Below is a small trained network, with its code and all its weights. Each question gives an input and a target symbol and asks what happens when units are switched off, that is, made to give their printed mean instead of their output.

import numpy as np


def w(rows, s, z=0):
    codes = np.array(rows[::2]) - 128.0
    scale = np.full(codes.shape[1], s)
    scale[-1] = z or s
    return codes * scale


def norm(h):
    return h / np.sqrt((h * h).mean(-1, keepdims=True) + 1e-5)


def f(y):
    return np.maximum(y, 0)


def softmax(a):
    e = np.exp(a - a.max(-1, keepdims=True))
    return e / e.sum(-1, keepdims=True)


def log_softmax(a):
    a = a - a.max(-1, keepdims=True)
    return a - np.log(np.exp(a).sum(-1, keepdims=True))


def net(x, mask):
    ids = ['αβδεζμτφψ'.index(c) for c in x.split()]
    T = len(ids)
    res = E[ids] + P[:T]
    r = norm(res)
    for j in range(3):
        rows = slice(4 * j, 4 * j + 4)
        q, k, v = (r @ M[0][rows].T for M in (Q, K, V))
        z = softmax(np.where(np.tri(T) > 0, q @ k.T / 4**0.5, -1e9)) @ v
        o = O[0][rows]
        res = res + np.where(mask[j], z, o[:, -1]) @ o[:, :-1]
    y = f(norm(res) @ A[0][:, :-1].T + A[0][:, -1])
    res = res + np.where(mask[3:27], y, B[0][:, -1]) @ B[0][:, :-1]
    return log_softmax(norm(res)[-1] @ U[:, :-1].T + U[:, -1])


Q, K, V, O, A, B = {}, {}, {}, {}, {}, {}
E = w([
[49,212,90,128,110,53,107,80],'α',
[75,133,161,204,162,63,138,178],'β',
[180,134,71,165,211,139,110,69],'δ',
[103,152,198,115,219,154,78,123],'ε',
[186,80,181,133,144,163,137,165],'ζ',
[78,150,194,151,87,112,184,104],'μ',
[144,142,96,3,126,149,151,64],'τ',
[136,99,127,74,165,69,57,183],'φ',
[218,189,135,132,60,118,48,148],'ψ',
],0.027)
P = w([
[74,33,79,157,73,214,93,136],'0',
[138,78,102,134,136,93,185,161],'1',
[169,180,135,94,158,118,210,181],'2',
[125,148,106,118,144,163,196,173],'3',
[160,166,190,86,128,153,121,80],'4',
[150,8,196,129,96,42,172,86],'5',
],0.014)
Q[0] = w([
[141,81,93,159,186,62,193,204],'head 0',
[137,57,183,93,125,101,72,51],'head 0',
[137,75,191,172,97,51,156,99],'head 0',
[133,106,126,191,151,150,91,57],'head 0',
[166,166,162,97,141,50,241,229],'head 1',
[87,106,74,132,73,206,95,97],'head 1',
[174,156,169,120,126,131,163,97],'head 1',
[117,131,95,168,136,180,35,126],'head 1',
[115,254,81,123,161,216,239,215],'head 2',
[114,48,206,137,143,81,165,58],'head 2',
[125,54,46,144,84,56,198,178],'head 2',
[141,171,182,129,55,119,85,36],'head 2',
],0.0085)
K[0] = w([
[149,189,143,107,91,198,129,115],'head 0',
[165,130,168,147,143,88,185,112],'head 0',
[174,181,146,72,181,118,123,103],'head 0',
[129,121,144,90,106,78,142,151],'head 0',
[143,250,123,129,145,167,99,62],'head 1',
[112,44,140,150,106,121,93,170],'head 1',
[141,151,106,106,128,108,135,146],'head 1',
[125,69,134,142,91,144,172,149],'head 1',
[80,48,67,163,78,192,57,141],'head 2',
[195,190,108,127,134,70,140,168],'head 2',
[108,202,150,115,169,217,108,188],'head 2',
[167,58,152,122,185,77,157,133],'head 2',
],0.012)
V[0] = w([
[83,235,179,152,91,104,48,145],'head 0',
[139,145,126,174,136,36,85,4],'head 0',
[169,93,44,155,102,117,226,216],'head 0',
[181,111,255,218,166,125,106,93],'head 0',
[153,62,204,45,98,197,153,119],'head 1',
[168,148,98,131,61,77,145,86],'head 1',
[42,168,167,72,95,77,90,133],'head 1',
[176,155,196,164,80,125,61,157],'head 1',
[73,153,144,135,164,178,196,55],'head 2',
[80,81,128,173,155,40,130,173],'head 2',
[97,54,179,11,84,67,111,134],'head 2',
[156,89,177,184,41,105,197,56],'head 2',
],0.0096)
O[0] = w([
[89,211,123,131,79,98,105,136,136],'head 0',
[59,192,25,141,116,148,120,116,61],'head 0',
[173,48,127,158,97,68,162,114,2],'head 0',
[80,141,86,151,157,255,138,223,226],'head 0',
[156,196,130,81,122,121,209,195,133],'head 1',
[150,90,138,122,42,134,106,101,51],'head 1',
[43,99,187,106,93,128,93,138,155],'head 1',
[147,157,129,152,89,160,89,200,120],'head 1',
[59,135,164,136,166,125,191,69,146],'head 2',
[58,104,105,172,150,65,157,211,122],'head 2',
[54,89,89,50,101,171,139,196,97],'head 2',
[91,131,122,165,31,175,180,138,45],'head 2',
],0.0099,0.0038)
A[0] = w([
[139,184,149,154,127,113,86,158,82],'neuron 0',
[146,117,67,148,84,141,182,28,60],'neuron 1',
[71,89,104,126,85,165,178,170,2],'neuron 2',
[135,128,120,11,106,177,162,78,105],'neuron 3',
[138,123,3,106,139,140,159,163,114],'neuron 4',
[126,186,174,173,101,139,140,82,69],'neuron 5',
[57,185,96,113,102,68,77,73,110],'neuron 6',
[120,156,80,197,103,105,138,122,93],'neuron 7',
[145,92,99,80,164,72,74,175,49],'neuron 8',
[167,78,148,124,127,168,143,151,44],'neuron 9',
[110,128,138,208,141,78,113,166,50],'neuron 10',
[138,202,78,79,108,128,150,158,38],'neuron 11',
[153,102,140,92,36,115,168,166,49],'neuron 12',
[175,93,152,160,120,51,146,149,50],'neuron 13',
[97,123,92,93,174,124,161,63,64],'neuron 14',
[104,118,140,76,114,217,131,145,33],'neuron 15',
[102,200,24,85,103,68,137,105,109],'neuron 16',
[165,65,148,147,154,166,165,160,75],'neuron 17',
[86,128,89,241,149,146,76,172,83],'neuron 18',
[145,217,109,115,103,144,151,75,158],'neuron 19',
[151,160,234,98,115,128,101,117,146],'neuron 20',
[164,139,124,192,173,136,130,62,158],'neuron 21',
[108,135,64,97,83,165,129,131,62],'neuron 22',
[84,142,111,140,153,170,181,76,59],'neuron 23',
],0.012,0.0064)
B[0] = w([
[119,191,114,152,106,129,126,149,185],'neuron 0',
[143,81,111,115,50,141,152,103,177],'neuron 1',
[170,190,60,119,166,112,100,162,154],'neuron 2',
[208,209,203,158,118,12,173,149,213],'neuron 3',
[156,84,114,153,118,105,179,73,161],'neuron 4',
[125,146,66,131,131,124,149,142,167],'neuron 5',
[115,24,183,155,151,215,50,135,218],'neuron 6',
[156,132,102,188,93,107,112,87,159],'neuron 7',
[103,135,31,112,116,152,136,123,158],'neuron 8',
[99,92,169,138,140,136,75,70,161],'neuron 9',
[197,183,187,112,127,84,156,85,158],'neuron 10',
[110,105,228,112,97,106,94,83,157],'neuron 11',
[108,100,106,118,23,149,134,153,177],'neuron 12',
[182,141,139,124,60,81,162,88,163],'neuron 13',
[89,144,176,145,171,98,166,129,190],'neuron 14',
[119,161,121,92,103,104,132,179,177],'neuron 15',
[145,52,248,143,128,116,78,93,188],'neuron 16',
[59,54,158,160,153,197,58,97,187],'neuron 17',
[161,224,141,152,126,53,170,122,185],'neuron 18',
[92,173,105,120,86,170,102,81,221],'neuron 19',
[137,232,88,109,127,165,156,171,255],'neuron 20',
[86,158,2,105,130,164,142,117,222],'neuron 21',
[147,173,131,111,90,94,163,94,142],'neuron 22',
[80,173,58,123,162,124,147,135,178],'neuron 23',
],0.0096,0.0063)
U = w([
[62,112,177,119,95,109,54,68,76],'α',
[169,115,172,253,140,43,153,201,59],'β',
[182,123,51,160,151,158,161,66,254],'δ',
[119,203,171,92,214,185,122,178,151],'ε',
[210,52,191,158,116,218,178,183,174],'ζ',
[45,120,113,114,35,170,233,156,178],'μ',
[193,133,201,14,100,114,200,85,64],'τ',
[135,79,65,42,120,65,96,204,134],'φ',
[227,183,127,153,35,167,54,166,190],'ψ',
],0.0055,0.0013)

Each question gives the input, a string of symbols that net reads in full, and the target symbol t.
The units are the heads (4 rows each of Q, K, V and O) and the neurons (one row each of A and B). Each row of codes is followed by its name. A weight is (code - 128) times the scale printed after its matrix; where a second scale follows, it is the last column's (O, A, B and U).
mask holds one flag per unit, heads first, then neurons. A switched-off unit (its flag False) gives its mean, the last column of its rows in O or B, instead of its output. The means were averaged over made-up inputs and are rounded, as every weight is.
A unit's drop is (log p(t) with every unit on - log p(t) with that unit switched off) / (log p(t) with every unit on - log p(t) with every unit switched off).
The circuit of an input: a set's keep is (log p(t) with only the set's units on - log p(t) with every unit switched off) / (log p(t) with every unit on - log p(t) with every unit switched off). Starting from the 12 units with the biggest drops (on a tie, the unit counted first), units are removed one at a time, each time the one whose removal leaves the highest keep (on an exact tie, the one counted first), for as long as the keep stays at least 0.8.
units of the circuit, in order: the units of the circuit, biggest drop first
unit that matters most: the unit with the biggest drop
which heads matter: for each layer, one digit per head in row order, 1 if its drop is at least 0.15 and else 0, layers parted by /
drop of u: that unit's drop, to one decimal
input ψ ε ζ α, target α: unit that matters most -> neuron 16
input τ ε α ψ β ζ, target α: which heads matter -> 010
input ε μ μ β α τ, target μ: which heads matter -> 011
input φ α μ ε, target φ: units of the circuit, in order -> head 2; head 0
input β ε δ ε, target β: units of the circuit, in order -> head 2; neuron 18
input α α τ, target α: which heads matter -> 100
input τ ε τ μ, target τ: which heads matter -> 100
input ε β δ ε ε, target β: which heads matter -> 101
input τ φ φ, target τ: which heads matter -> 000
input ψ μ β μ, target ψ: which heads matter -> 001
input β τ δ φ, target δ: which heads matter -> 010
input ε τ τ ζ β, target τ: which heads matter -> 100
input δ ε α β ε β, target ε: which heads matter -> 100
input μ μ ψ ψ ε, target μ: units of the circuit, in order -> head 2
input μ φ ε α μ, target φ: which heads matter -> 001
input φ τ τ ζ ε, target τ: units of the circuit, in order -> head 0; head 1
input ε δ δ δ β τ, target δ: units of the circuit, in order -> head 1; head 0
input ε β ψ μ ζ β, target ψ: units of the circuit, in order -> head 2; head 1
input β μ δ ψ, target β: which heads matter -> 001
input ψ ε ζ, target ψ: units of the circuit, in order -> head 2
input ε μ δ μ, target δ: which heads matter -> 010
input φ μ α α, target α: which heads matter -> 000
input ε ε μ ε ψ, target ε: units of the circuit, in order -> head 0; head 2
input ζ δ ε ψ, target ζ: which heads matter -> 100
input δ ε ε ψ φ μ, target ε: drop of head 2 -> 0.2
input α ζ β, target α: drop of head 1 -> 0.2
input τ φ ε μ ε ζ, target ε: drop of head 0 -> 0.2
input μ δ β, target δ: unit that matters most -> head 1
input ε δ α μ, target α: drop of neuron 6 -> 0.1
